Below is a small trained network, with its code and all its weights. Each question gives an input and a class and asks what happens when units are switched off, that is, made to give their printed mean instead of their output.

import numpy as np


def w(rows, s, z=0):
    codes = np.array(rows[::2]) - 128.0
    scale = np.full(codes.shape[1], s)
    scale[-1] = z or s
    return codes * scale


def f(y):
    return y / 2 * (1 + np.tanh(0.7978845608 * (y + 0.044715 * y**3)))


def log_softmax(a):
    a = a - a.max(-1, keepdims=True)
    return a - np.log(np.exp(a).sum(-1, keepdims=True))


def net(x, mask):
    res = np.array(x, float).reshape(1, 4) / 4 @ E
    y = f(res @ A[0][:, :-1].T + A[0][:, -1])
    res = res + np.where(mask, y, B[0][:, -1]) @ B[0][:, :-1]
    return log_softmax(res[-1] @ U[:, :-1].T + U[:, -1])


A, B = {}, {}
E = w([
[203,100,144,155,12,199,32],'x0',
[135,123,104,139,121,124,143],'x1',
[179,173,199,139,95,88,205],'x2',
[100,173,142,251,235,155,149],'x3',
],0.012)
A[0] = w([
[134,52,113,1,71,31,110,83],'N0',
[140,127,117,81,116,68,121,1],'N1',
[195,155,186,108,81,26,221,73],'N2',
[62,81,27,84,125,166,98,74],'N3',
[53,118,110,54,178,105,210,132],'N4',
[75,159,111,82,148,81,146,43],'N5',
[80,148,114,71,189,80,172,102],'N6',
[33,32,59,108,136,118,66,82],'N7',
[72,82,61,80,201,145,80,49],'N8',
],0.0073,0.0037)
B[0] = w([
[40,89,119,246,175,55,105,254],'N0',
[93,140,116,131,166,134,140,138],'N1',
[116,187,143,54,129,129,190,226],'N2',
[156,169,157,90,163,187,163,203],'N3',
[160,82,90,130,76,144,73,248],'N4',
[166,103,124,148,94,136,125,173],'N5',
[198,35,104,138,112,175,87,231],'N6',
[106,171,163,60,107,154,197,216],'N7',
[107,166,135,100,135,137,151,205],'N8',
],0.011,0.008)
U = w([
[201,61,124,95,2,165,57,250],'0',
[46,133,135,221,212,86,137,151],'1',
[118,213,151,12,110,139,188,23],'2',
],0.012,0.0024)

Each question gives the input, the list of numbers given to net, and the class t.
The units are the neurons (one row each of A and B). Each row of codes is followed by its name. A weight is (code - 128) times the scale printed after its matrix; where a second scale follows, it is the last column's (A, B and U).
mask holds one flag per neuron, in row order. A switched-off neuron (its flag False) gives its mean, the last column of its row in B, instead of its output. The means were averaged over made-up inputs and are rounded, as every weight is.
A unit's drop is (log p(t) with every unit on - log p(t) with that unit switched off) / (log p(t) with every unit on - log p(t) with every unit switched off).
The circuit of an input: a set's keep is (log p(t) with only the set's units on - log p(t) with every unit switched off) / (log p(t) with every unit on - log p(t) with every unit switched off). Starting from all 9 units, units are removed one at a time, each time the one whose removal leaves the highest keep (on an exact tie, the one counted first), for as long as the keep stays at least 0.8.
circuit, biggest first: the units of the circuit, biggest drop first
most important unit: the unit with the biggest drop
top k neurons: the k neurons with the biggest drops, biggest first
drop of u: that unit's drop, to one decimal
input [-1,-6,5,-7], class 1: circuit, biggest first -> N0
input [0,-4,-3,-1], class 2: circuit, biggest first -> N0; N6
input [-5,7,-5,-2], class 0: top 3 neurons -> N4; N6; N2
input [7,4,-8,-7], class 2: circuit, biggest first -> N7; N3
input [-7,-7,5,-1], class 0: top 2 neurons -> N6; N4
input [-2,3,2,0], class 0: top 2 neurons -> N0; N7
input [-2,-8,-8,7], class 2: top 4 neurons -> N0; N7; N8; N3
input [-7,3,5,2], class 0: circuit, biggest first -> N6; N4
input [-4,7,8,6], class 2: top 2 neurons -> N2; N0
input [2,-1,-6,-4], class 2: top 2 neurons -> N7; N3
input [-8,-1,-5,3], class 0: top 2 neurons -> N6; N4
input [-5,3,1,-6], class 1: top 2 neurons -> N0; N1
input [-8,5,7,-7], class 0: top 2 neurons -> N4; N6
input [-4,4,-7,-3], class 2: circuit, biggest first -> N7
input [-1,-8,8,5], class 2: top 2 neurons -> N0; N2
input [2,0,-8,5], class 2: top 2 neurons -> N0; N7
input [-8,4,-3,4], class 0: drop of N4 -> 0.1
input [-2,2,3,-8], class 1: drop of N0 -> 1.0
input [3,-5,-3,-7], class 1: drop of N0 -> 0.6
input [3,5,-5,-3], class 2: most important unit -> N7
